[128 = 0]
[132 153 117 120 141 137 163 128 199 166  84 121 125 102 143 134 133  84
 150 153 204 101 229 140 119 127 123 127 115 102 178 136  99 163 151 203
 168 112 119 138 150 118 119 172 165  90 125 123 136  96 124 146 169 140
 119 124 114 107 123 232 137 128 117 165 124 144 178  46 148 123 140 155
 123 171  65 118 121 139  99 100 186 155 150 114 146 104 116  98  92 134
 137 117 139 150  79 135 124 109 120 127 150 132 168  82 162 108 126 172
 142 133 184 112 124  65 111  81 106 100 114  95 164 163 151 131 126 117
 165  87  75  32 124 150 110  79 129 146 164 127 125 175 123 157  92 132
 175 148 152 114 144 118 187 147  83 102 109 128 138 145 219 128 129 134
 101 139 114 125 121 128 140 103  74  23 153 164 154 213 147 137] | 8
[140 138 171 128 149 138 174 136 149 121 122 118 127 125 123 136 116  78
 117 149 111  97 153 131 128 118 132 116 123 111 178 146 119 125 146 165
 188 132 118 142 147  90 111 162 164 101 137 151 106 112 123 137 128 155
  99 133  96  99 128 187 101 127 123 173 103 125 156  82 148 132 140 178
 111 184  97 131 108 123 128 127 134 118 142 134 141  93 117 106 119 122
 130 128  96 158 117 132 124 127 101 134 139 121 136 124 141 126  93 142
 116 138 153  92  94  90 112 118 135  99 145 113 161 153 140  74 121 140
 147  69  22 102 124 142 126 125 123 106 155 159 183 134  94 178  96 161
 235 118 130 114 130 129 154 125 152  97 115 145 151 142 204 128 128 132
  74 144 100 155 129 103 130 115  84 132 153 117 128 165 122 111] | 2
[125 127 188 124 140 139 177 141 190 127 140 136 130 121 127 136 154  95
 121 150 111  89 154 129 131 116 132 151 133 105 175 148 104 135 135 176
 195 133 115 150 144  78 122 181 156 148 126 134 123 107 145 133 142 177
  99 151 106  94 119 170  92 123 127 160 100 140 155  84 143 134 124 167
 152 204  92 135 122 139  96 124 131 120 144 137 151  94 127 106 129 128
 138 134  86 113 102 127 110 123 111 122 130 116 153 114 154 118  72 160
  99 137 138 119  95 124 101 130 113  91 123 107 151 149 139  68 111 128
 176  97  86 104 131 150 123  99 136 126 157 152 161 120  97 174  92 152
 213 137 155 114 138 129 161 112 138 102 121 136 141 142 155 122 122 145
  94 156 110 141 126 105 144 102  82 104 137 136 110 160 137 135] | 1
[165 131 155 113 132 150 182 129 146 140 106 132 123 108 130 163 104 118
 138 168 197 101 212 126 133 101 120 114 123 118 180 133 126 148 150 154
 179 119 123 141 144  92 131 153 154 111 125 142 116  91 109 127 134 186
 126 139 103  95 123 188 143 103 137 137  81 152 190  69 114 120 131 176
 132 187  59 116 125 132 117 121 139 125 133 120 138  92 121  87 129 140
 163 120 129 174  70 128 134 114 111 144 142 115 163 103 146 108 128 147
 126 142 146 124  90 114 106 106 114  85 135  88 144 136 137  95 158 123
 173  98  75  73 133 151 119 101 126 153 154 126 170 146 119 168  86 150
 178 135 132 107 146 116 168 127 109 107 113 145 149 151 162 113 138 135
 109 116  98 124 128 120 134 107  93  49 166 111 149 175 136 131] | 7
[142 122 162 116 141 144 183 138 183 141 123 143 129 113 131 143 118 110
 135 163 151  83 193 131 136 116 124 116 118 131 196 124 113 164 156 163
 180 110 118 151 161  81 121 174 168 128  60 130 134  98 114 126 146 173
 107 162 108 110 125 207 112 125 121 145 103 160 175  76 163 122 129 158
 141 217  69 130 115 138 104 108 145 122 137 115 151  82 121 107 119 138
 178 111 108 149  60 124 121 116 112 145 138 114 159  98 163 101  86 167
 126 132 151 115  83 113  86  94 110  67 107 102 139 168 146  90 150 121
 195  95  64  63 111 146 118  60 126 146 146 135 169 146 105 190  72 141
 189 141 147 110 153 126 189 130 115 104 118 126 145 129 182 119 123 150
  89 140 114 125 128 124 142 106  73  54 158 126 139 175 146 132] | 4
[156 128 145 131 135 154 179 130 176 147  92 127 123  91 137 147 107 119
 139 162 216 101 223 123 134 100 124 115 123 122 182 132 118 162 165 163
 171 107 125 137 159 104 130 149 166 113 126 132 123  97 111 128 144 171
 126 155 108 101 129 198 132 123 126 137 114 176 165  77 123 120 126 156
 137 193  66 120 108 131 115 117 155 139 141 114 129  90 119 100 126 144
 160 117 124 169  70 142 123 110 107 142 143 122 167  95 138 108 118 159
 123 155 149 124  89 101  86  91 109  76 118  92 147 150 145 117 152 118
 174  89  79  53 131 150 119  85 132 143 148 128 190 150 112 170  96 147
 174 147 136 107 151  95 179 131 115  97 120 114 146 140 179 118 136 142
  80 137 112 108 119 118 150 108  80  52 164 109 154 169 145 134] | 7
[129 137 136 123 145 132 169 124 196 147  93 142 129 109 129 134 100  95
 145 149 195 100 236 126 137 111 133 110 133  97 175 133 110 150 152 191
 177 125 104 145 146  97 108 175 148  85 121 132 111 103 143 132 178 173
 105 123 116 101 125 242 138 102 135 169 117 134 193  55 128 119 140 161
 117 180  69 124 117 137  99 105 161 148 138 118 148  88 119  83 115 124
 138 120 129 172  74 140 122 118  99 140 146 130 168 100 158 109 129 154
 135 112 161 128 117 107 126  89 114  92 127 101 162 166 131 124 158 120
 171  96  78  40 133 152 110  80 135 135 153 122  81 170 121 163  80 143
 217 129 152 119 139 109 174 142  76 104 104 124 135 146 193 128 124 132
 101 146 105 133 118 140 138 101  82  43 164 115 145 219 143 138] | 8
[134 132 184 125 111 120 166 138 188 136 142 131 131 124 120 140  76 102
 123 140 142  79 219 140 132 116 139 137 136 103 167 140 108 148 124 182
 169 107 115 154 145  78 116 178 147 154 122 140 125 112 149 129 160 170
  98 138 110 106 124 161 119 107 132 174 104 143 169  86 118 141 129 175
 153 191  79 128 122 133  82 116 145 129 144 127 147  96 143 101 130 142
 145 139  89 142  81 127 119 128 110 121 131 138 154 108 163 111  82 166
 109 133 138 130 100 143 101 128 105  91 118 106 152 150 134  73 121 132
 152 101  94  84 135 157 127  82 133 119 127 131 138 134 102 193  93 153
 213 130 153 140 141 130 153 122 101 107 117 122 132 154 123 121 104 137
 104 157 110 129 127 111 143 103  86  94 155 121 116 173 136 141] | 0
[167 131 159 128 179 141 197 126 136 147 106  93 135 125 123 154  87  82
 145 144 142  98 219 138 131 107 148 126 150 109 206 136 136 147 167 185
 169 129 104 148 167  60 107 164 172  78 127 155 132 115 148 113 166 163
  72 128 100 119 126 215 101 103 125 177  97 125 189  70 124 145 143 194
  74 200  53 125  89 127 107 102 151 159 160 118 152  77 105 103 109 117
 150 144 102 196 108 167 117 107  90 134 130 128 143  98 155 112 100 135
 144 141 158 116  91  87  91  96 114  68 142  91 139 207 149 121 158 127
 150 105  78  16 124 139 121  78 105  83 144 148 143 165 110 191  57 150
 252 119 169 137 125 141 170 133  85 105 109 126 113 143 233 137 136 130
  52 120 109 177 114 111 143 110  43 114 166  99 137 246 134 110] | 4
[181 128 167 123 141 137 180 130 141 136 100 117 134 114 139 132  96 114
 133 167 217 103 233 130 156 102 131  99 130 109 179 131 131 162 156 129
 172 123 121 142 160  64 125 133 148  88 127 140  94  97 106 115 152 178
 108 133 102  95 135 191 130  95 130 152 106 143 208  86 130 113 124 153
 120 193  61 115 111 128 121 127 146 141 138 123 156  91 111  92 142 113
 181 118 135 199  71 144 128 112  95 155 134 128 185 102 135 124 136 145
 138 140 155 130  77  93 118  92 140  95 132  86 137 163 124 111 167 109
 149 103  62  53 133 146 115  97 140 130 133 123 178 150 123 154  70 158
 203 132 132 124 149  97 176 127 116 108 100 133 144 131 185 118 125 137
 113 135 102 122 130 123 157 112 104  83 156 105 156 175 144 123] | 8
[117 123 170 134 140 141 192 154 182 125 120 135 124 117 138 129 132  94
 133 152 118  84 163 133 130 117 116 123 117 119 193 146 142 142 154 178
 181 122 125 154 153  78 121 183 172 137 135 129 116  96 134 140 132 178
 122 160  99 106 121 180 103 146 126 154 110 159 179  81 144 122 127 155
 161 208  75 137 128 138 111 116 143 116 136 139 143  99 126 100 116 144
 145 121  89 120  59 129 124 121 110 128 139 113 163 102 169 103  60 160
 108 105 153 109  99 125  89  94 124  82 116  97 151 143 144  63 115 133
 193  89  73  96 118 151 125  88 125 138 149 160 207 141 100 195  73 154
 195 140 127 108 151 136 183 120 126  98 124 134 145 150 150 120 104 151
  87 146 115 128 119 101 136  97  65  80 150 139 131 165 147 129] | 3
[108 144  59 126 139 144 161 115 197 143  82 120 124 107 148 144 148  87
 139 139 183  89 185 131 124 118 113 125 103 106 166 141  87 136 139 219
 193 123 131 137 137 162 110 188 166  97 120 134 121  97 129 151 146 139
 142 113  95  99 128 217 154 149 121 156 129 165 169  58 124 115 140 165
 125 171  74 137 116 142 100 115 160 127 149 114 127  92 119  98  95 146
 115 113 119 144 100 134 128 119 120 126 163 121 172  95 156 114 110 165
 108 144 147  92 104  98 122 103  98  95 124  96 164 135 161 106 128 118
 186  86  81  73 135 156 118 121 124 147 174 161 180 152 103 164 118 142
 148 159 142  98 144 132 167 132 117  96 119 136 150 151 206 131 145 132
  95 149 114 128 124 121 133  96  73  34 158 121 148 183 143 132] | 6
[153 135 151 127 142 147 176 131 172 136 112 126 127 126 133 145 108 111
 134 151 173  95 205 133 131 110 123 120 124 112 175 146 112 144 150 180
 186 125 119 142 153 104 114 164 161 115 129 140 117  96 144 118 149 160
 116 126 102  87 127 193 134 138 132 158 193 149 171  63 121 122 131 171
 125 191  69 121 118 131 118 110 159 142 139 119 169  90 108  96 124 141
 140 111 123 160  93 136 134 122  97 125 138 129 164 103 149 107 106 160
 124 136 151 126 115 108 107 104 106  83 120  96 153 157 152  99 148 124
 171  93  80  67 138 147 114  98 130 132 160 131 169 149 109 166  92 174
 192 138 142 110 137 128 169 131  90 104 120 119 143 147 180 132 128 141
 100 138 114 137 126 132 137 111  72  55 162 123 147 182 140 124] | 6
[126 127 176 133 147 132 178 136 168 117 128 108 132 124 127 143  96  85
 123 140 129  80 163 121 133 118 142 130 125 114 173 142 102 130 135 179
 188 123 124 135 133  82 115 168 153 127 119 151 121 112 128 137 135 145
  98 119 102 109 119 183 108 132 117 159 101 141 162 124 112 137 131 173
 142 145  70 135 103 130 108 133 147 130 134 122 136 107 119 116 132 142
 137 127  91 137 104 145 126 121 102 131 151 124 150 114 159 113  71 147
 109 129 140 106  92 113 107 113 115  85 132  99 159 156 146  65 109 130
 158  99  95  95 131 146 128 153 117 114 142 162 187 126  94 189  88 165
 237 133 133 119 131 131 148 119 131 102 106 131 140 143 163 123 122 134
  74 144 111 165 124 101 132 102  73 127 154 116 134 165 126 125] | 0
[150 133 165 121 149 149 190 132 196 141 112 143 134 112 133 132 119 104
 140 170 129  86 207 134 138 106 144 112 133 116 178 127 122 150 162 150
 173 125 107 153 153  72 124 179 154  93 132 134 130 101 123 116 153 189
 101 164 106 109 142 193  83  99 135 158 106 145 173  60 167 123 123 157
 131 212  83 128 145 153 116  99 136 130 122 127 154  82 125 115 127 117
 187 112 113 157  71 118 144 115 110 126 120 116 155 100 135 115 135 147
 130 127 161 116 107 108  95 101 104  97 120 114 137 147 140 104 144 121
 185 107 107  77 125 142 116  77 118 132 143 122 120 160 111 167  72 144
 208 133 149 120 148 113 178 122 122 110 120 127 152 136 193 118 129 141
  82 146 110 138 123 123 145 106 101  58 163 125 138 186 149 137] | 5
[177 128 192 120 142 143 204 141 168 141 114 139 130 103 124 126  93 115
 132 161 138  93 217 127 127  98 127 117 131 134 194 139 137 159 163 121
 180 119 113 153 166  35 140 158 162 122 120 138 121 102 119 107 156 192
  97 174  89  92 128 171 107  95 132 148 103 157 176  86 160 126 131 163
 127 241  63 129 117 134 124 113 142 128 134 128 153  83 123 106 129 128
 198 131 117 169  70 133 118 125 100 155 117 104 152  98 141 104  92 151
 136 133 152 127  82 127  83  97 111  74 119  94 127 167 135  77 151 127
 160 101  64  70 111 152 125  61 125 129 134 140 170 135 126 192  61 153
 228 135 129 104 151 111 185 134 110 110 120 139 142 135 160 131 114 161
 108 147 117 131 127 110 147 112  83 102 154 124 137 163 138 132] | 4
[ 90 146 151 122 152 126 149 129 205 132 121 121 134 114 121 130 118  47
 122 133 104  90 159 133 116 138 132 134 125  72 156 155  89 112 135 242
 188 127 115 122 140 120 113 208 156 119 121 132 130 107 143 156 164 123
 109  95 103  96  95 199  84 129 125 204 129 116 155  53 147 129 138 173
 122 169  98 136 110 130  79  94 147 135 163 129 154  91 124 106  83 124
  84 140  81 106 118 126 122 121 125 106 160 133 154  97 157 109  92 152
 104 176 147 105 137 117 141 123 111 115 126 119 171 149 159  89  89 129
 174 104  91  85 127 150 112 116 124 105 179 162  93 138  95 189 113 135
 219 137 172 118 134 141 154 137 117 100 109 135 125 145 213 141  30 139
  68 168 107 168 122 114 137  95  75  70 150 137 111 200 133 134] | 0
[ 97 155 147 120 179 105 141 129 225 149 118 118 129 127 124 124 119  31
 131 115  74  94 199 155 110 143 140 137 152  43 157 182  86 121 141 252
 172 130  87 139 147  89  93 221 159  81 120 130 126 127 183 139 180 138
  53 116 108  98 129 218  50 100 125 230 134  87 145  30 161 141 151 162
 108 166  99 138 116 125  69  68 146 152 163 134 165  72 129  81  83 102
  93 140  71 113 113 135 125 130 130 114 141 134 156 101 157 125 100 153
 109 139 183  99 160 122 154 122  91 121 125 123 170 174 153 117  96 123
 169 121  54  50 127 145 113  69 122  76 177 140   4 166 103 191  93 120
 252 106 193 130 121 129 165 167  96 110 103 127 114 132 243 148 111 125
  62 174 107 183 113 138 149  95  79  69 137 124 105 252 135 133] | 1
[128 137 138 117 150 134 168 132 179 144 102 116 134 112 133 148 117  74
 138 153 170  93 217 129 119 112 129 131 121 100 178 143 104 138 141 200
 187 131 101 143 151 110 108 167 164  93 123 145 116 112 117 132 154 145
 106 122  97 104 125 218 118 126 119 169 116 125 162  62 142 130 135 161
 122 193  72 130 107 136 104 106 155 137 158 116 150  90 116 101 113 133
 128 146 118 173 107 140 120 122 120 129 159 127 164  90 142 220 110 157
 124 142 156 103 106 107 122  99 112  89 138 102 158 160 151 101 134 127
 170  96  78  55 133 142 113 110 120 123 148 142 167 154 113 173  90 146
 206 140 148 107 140 121 171 123 107  95 109 136 146 150 210 131 131 132
  84 147 118 135 120 118 138  96  63  71 160 119 146 199 134 123] | 5
[118 134 165 119 150 131 177 130 187 122 129 117 128 117 133 141 121  81
 131 149  98  85 157 127 132 124 138 134 126 121 187 146 111 135 139 190
 188 125 128 150 144  90 120 187 174 127 126 141 127 106 130 141 128 153
  88 144  96 104 147 195  93 139 122 170 113 140 160  82 147 132 147 170
 134 205  71 139 113 134 102 112 143 126 151 119 137  85 129 101 119 134
 145 134  92 146 104 134 109 127 100 128 143 126 162 106 167 111  56 150
 103 143 144 102  98 109 100 102 127  83 125  97 150 162 159  77 107 133
 168  97  87  75 129 157 124  97 117 111 144 167 193 141  87 206  86 156
 225 140 136 111 135 137 168 130 148 101 117 129 140 138 183 132 116 138
  67 144 116 150 110  96 125 103  54 112 149 125 136 180 131 120] | 2
[128 136 170 106 148 130 165 132 175 113 132 119 126 125 128 148 104  92
 127 141 109  83 152 124 124 124 123 129 128 112 163 145 121 114 138 191
 182 131 116 115 131  90 111 169 153 119 131 148 115 115 136 136 141 157
  88 129 100 101 117 181 108 132 125 171 107 125 163  83 116 134 137 177
 124 179  90 130 110 135 109 110 139 135 148 135 147  83 126 106 118 126
 124 140  90 141  99 152 124 126  97 127 123 126 136 113 150 122  86 138
 115 147 143 102  93 117 123 120 121 102 136 112 162 153 143  84 118 130
 153 114  95  88 130 148 122 118 119 106 147 148 117 137 100 183  92 163
 226 122 151 112 132 130 156 125 130 110 114 126 130 139 170 143 122 135
  76 148  98 162 131 109 133 104  78 110 149 119 116 185 142 121] | 0
